a =
149,106,152,153,152,148,153,106,103
107,150,103,103,104,108,103,150,153
149,105,153,153,152,148,153,105,103
149,105,153,154,153,148,153,105,103
149,105,153,153,152,148,153,105,103
145,110,147,147,147,144,147,110,109
149,105,153,153,152,148,153,106,103
117,140,115,115,115,117,115,140,141
a[0,0]	149
a[1,4]	104
a[1]	[107, 150, 103, 103, 104, 108, 103, 150, 153]
a[5]	[145, 110, 147, 147, 147, 144, 147, 110, 109]
a[6,4]	152
a[5,0]	145
a[0,2]	152
a[2,2]	153
a[1,3]	103
a[4]	[149, 105, 153, 153, 152, 148, 153, 105, 103]
a[3]	[149, 105, 153, 154, 153, 148, 153, 105, 103]
a[6,7]	106
a[:, 4]	[152, 104, 152, 153, 152, 147, 152, 115]
a[:, 3]	[153, 103, 153, 154, 153, 147, 153, 115]
a[1,5]	108
a[2]	[149, 105, 153, 153, 152, 148, 153, 105, 103]
a[7,3]	115
a[7,6]	115
a[4,3]	153
a[7]	[117, 140, 115, 115, 115, 117, 115, 140, 141]
a[5,7]	110
a[3,8]	103
a[7,0]	117

m = 116	141	101	118	114	155	111	125	119	153	117	146	141	149
m[0] = 116
m[1] = 141
m[12] = 141
m[7] = 125
m[6] = 111

grid = [[137, 129, 130, 110, 140, 135, 133, 125, 135], [119, 118, 128, 153, 110, 121, 118, 124, 121], [113, 124, 123, 133, 128, 125, 121, 128, 125], [105, 114, 122, 142, 124, 124, 114, 122, 124]]
grid[0,0] => 137
grid[2,4] => 128
grid[:, 3] => [110, 153, 133, 142]
grid[3,8] => 124
grid[:, 8] => [135, 121, 125, 124]
grid[3,1] => 114
grid[2,2] => 123
grid[1] => [119, 118, 128, 153, 110, 121, 118, 124, 121]
grid[:, 1] => [129, 118, 124, 114]
grid[0,1] => 129
grid[2,7] => 128
grid[:, 6] => [133, 118, 121, 114]
grid[2,3] => 133
grid[3] => [105, 114, 122, 142, 124, 124, 114, 122, 124]

data =
[[124 119 122 127 130]
 [150 141 131 121 123]
 [152 145 128 127 120]
 [145 132 128 121 125]
 [129 119 122 124 132]
 [142 158 151 149 136]
 [137 125 125 121 125]
 [134 151 154 156 145]
 [150 158 148 146 127]
 [124 145 154 156 152]
 [158 151 140 137 123]]
Indices start at 0.
(0, 0) => 124
(1, 0) => 150
(1, 4) => 123
(2, 1) => 145
(2, 3) => 127
(4, 1) => 119
(4, 0) => 129
(4, 2) => 122
(0, 1) => 119
(5, 3) => 149
(6, 2) => 125
(5, 2) => 151
(2, 2) => 128
(6, 0) => 137
(9, 3) => 156
(9, 0) => 124
(3, 3) => 121
(0, 4) => 130
(7, 3) => 156
(1, 2) => 131
(9, 2) => 154
(2, 4) => 120
(3, 4) => 125

arr =
[[135 142 134 135 131 129 109 126 122 100 122 141 116 138 127]
 [126 123 124 127 129 129 138 125 130 135 128 128 129 123 130]
 [130 131 130 130 128 128 123 128 126 121 127 130 125 131 127]
 [133 140 136 131 126 126 105 134 123 109 125 128 122 138 123]
 [130 124 119 135 133 132 146 110 130 119 123 142 120 121 134]]
Rows and columns are counted from 0.
(0, 0): 135
(2, 10): 127
(2, 2): 130
(3, 11): 128
(1, 0): 126
(0, 13): 138
(1, 7): 125
(0, 5): 129
(0, 2): 134
(1, 12): 129
(1, 8): 130
(3, 1): 140
(3, 4): 126
(3, 3): 131
(0, 9): 100
(1, 5): 129
(0, 1): 142
(2, 8): 126
(1, 2): 124
(3, 12): 122
(2, 13): 131
(2, 5): 128
(4, 3): 135
(0, 10): 122

M =
[[127 124 134 128 129]
 [131 130 118 126 118]
 [130 119 123 152 122]
 [130 142 126 123 144]
 [126 137 119 121 143]
 [134 133 125 133 124]
 [127 121 129 141 136]
 [133 124 119 141 120]
 [132 128 126 134 123]
 [124 129 123 120 127]
 [100 111 128 127 138]
 [127 139 122 121 138]
 [137 141 125 127 131]]
M[0][0] -> 127
M[7][1] -> 124
M[5][1] -> 133
M[2][4] -> 122
M[11][2] -> 122
M[:, 4] -> [129, 118, 122, 144, 143, 124, 136, 120, 123, 127, 138, 138, 131]
M[:, 3] -> [128, 126, 152, 123, 121, 133, 141, 141, 134, 120, 127, 121, 127]
M[11][4] -> 138
M[9][4] -> 127
M[4][4] -> 143
M[7][3] -> 141
M[10][2] -> 128
M[0][1] -> 124
M[4][0] -> 126
M[7][0] -> 133
M[2][3] -> 152
M[:, 1] -> [124, 130, 119, 142, 137, 133, 121, 124, 128, 129, 111, 139, 141]
M[6][3] -> 141
M[7][4] -> 120
M[3][1] -> 142
M[0][2] -> 134
M[10][0] -> 100
M[8][3] -> 134

W =
[[132 124 127 119 104]
 [137 137 131 150 128]]
Indices start at 0.
(0, 0) -> 132
(0, 1) -> 124
(0, 4) -> 104

x =
[[121 129 143 125 143 142 113 131 134]
 [136 119 129 112 118 118 123 151 121]
 [123 125 142 122 142 149 113 130 136]
 [128 123 127 131 138 118 139 118 138]
 [120 130 129 128 129 131 147 129 130]
 [147 128 126 137 136 125 126 117 132]]
x[0][0]	121
x[2][4]	142
x[4]	[120, 130, 129, 128, 129, 131, 147, 129, 130]
x[:, 2]	[143, 129, 142, 127, 129, 126]
x[1][1]	119
x[4][3]	128
x[1][6]	123
x[0][4]	143
x[2][0]	123
x[2]	[123, 125, 142, 122, 142, 149, 113, 130, 136]
x[1][2]	129
x[4][1]	130
x[0]	[121, 129, 143, 125, 143, 142, 113, 131, 134]
x[0][6]	113
x[5]	[147, 128, 126, 137, 136, 125, 126, 117, 132]
x[1][0]	136
x[:, 5]	[142, 118, 149, 118, 131, 125]
x[0][1]	129

B = [[114, 120, 130, 140, 113, 121, 117, 128, 100, 127], [128, 142, 103, 131, 155, 137, 123, 144, 145, 148], [137, 136, 118, 108, 117, 142, 144, 130, 134, 142], [118, 136, 117, 134, 127, 113, 107, 102, 124, 156], [152, 107, 129, 113, 146, 106, 147, 144, 100, 138], [142, 155, 142, 155, 135, 117, 153, 131, 141, 122], [129, 121, 139, 145, 105, 131, 111, 151, 119, 149], [127, 144, 148, 138, 151, 145, 155, 124, 110, 154], [124, 126, 125, 115, 142, 150, 102, 153, 148, 150], [115, 119, 110, 115, 129, 126, 135, 104, 128, 110], [154, 134, 151, 122, 134, 105, 124, 107, 148, 129], [118, 138, 115, 123, 110, 131, 110, 155, 126, 121], [111, 150, 120, 148, 135, 116, 116, 132, 123, 145], [108, 124, 137, 107, 121, 105, 151, 111, 107, 148], [107, 129, 120, 146, 122, 116, 132, 129, 114, 101]]
B[0][0]	114
B[2]	[137, 136, 118, 108, 117, 142, 144, 130, 134, 142]
B[5][7]	131
B[12][4]	135
B[0][1]	120
B[:, 5]	[121, 137, 142, 113, 106, 117, 131, 145, 150, 126, 105, 131, 116, 105, 116]
B[3][6]	107
B[10][7]	107
B[10][5]	105
B[14][4]	122
B[3][7]	102
B[:, 3]	[140, 131, 108, 134, 113, 155, 145, 138, 115, 115, 122, 123, 148, 107, 146]
B[14][7]	129
B[6][4]	105
B[0][3]	140
B[0][7]	128
B[9][0]	115
B[13][0]	108
B[1]	[128, 142, 103, 131, 155, 137, 123, 144, 145, 148]
B[8][9]	150
B[14][9]	101
B[5][9]	122
B[14][0]	107
B[7]	[127, 144, 148, 138, 151, 145, 155, 124, 110, 154]
B[4][9]	138
B[:, 8]	[100, 145, 134, 124, 100, 141, 119, 110, 148, 128, 148, 126, 123, 107, 114]
B[2][5]	142
B[11][1]	138
B[:, 4]	[113, 155, 117, 127, 146, 135, 105, 151, 142, 129, 134, 110, 135, 121, 122]
B[:, 9]	[127, 148, 142, 156, 138, 122, 149, 154, 150, 110, 129, 121, 145, 148, 101]
B[8]	[124, 126, 125, 115, 142, 150, 102, 153, 148, 150]
B[12][1]	150
B[6]	[129, 121, 139, 145, 105, 131, 111, 151, 119, 149]
B[4][5]	106
B[2][0]	137
B[4][3]	113
B[:, 1]	[120, 142, 136, 136, 107, 155, 121, 144, 126, 119, 134, 138, 150, 124, 129]
B[:, 7]	[128, 144, 130, 102, 144, 131, 151, 124, 153, 104, 107, 155, 132, 111, 129]
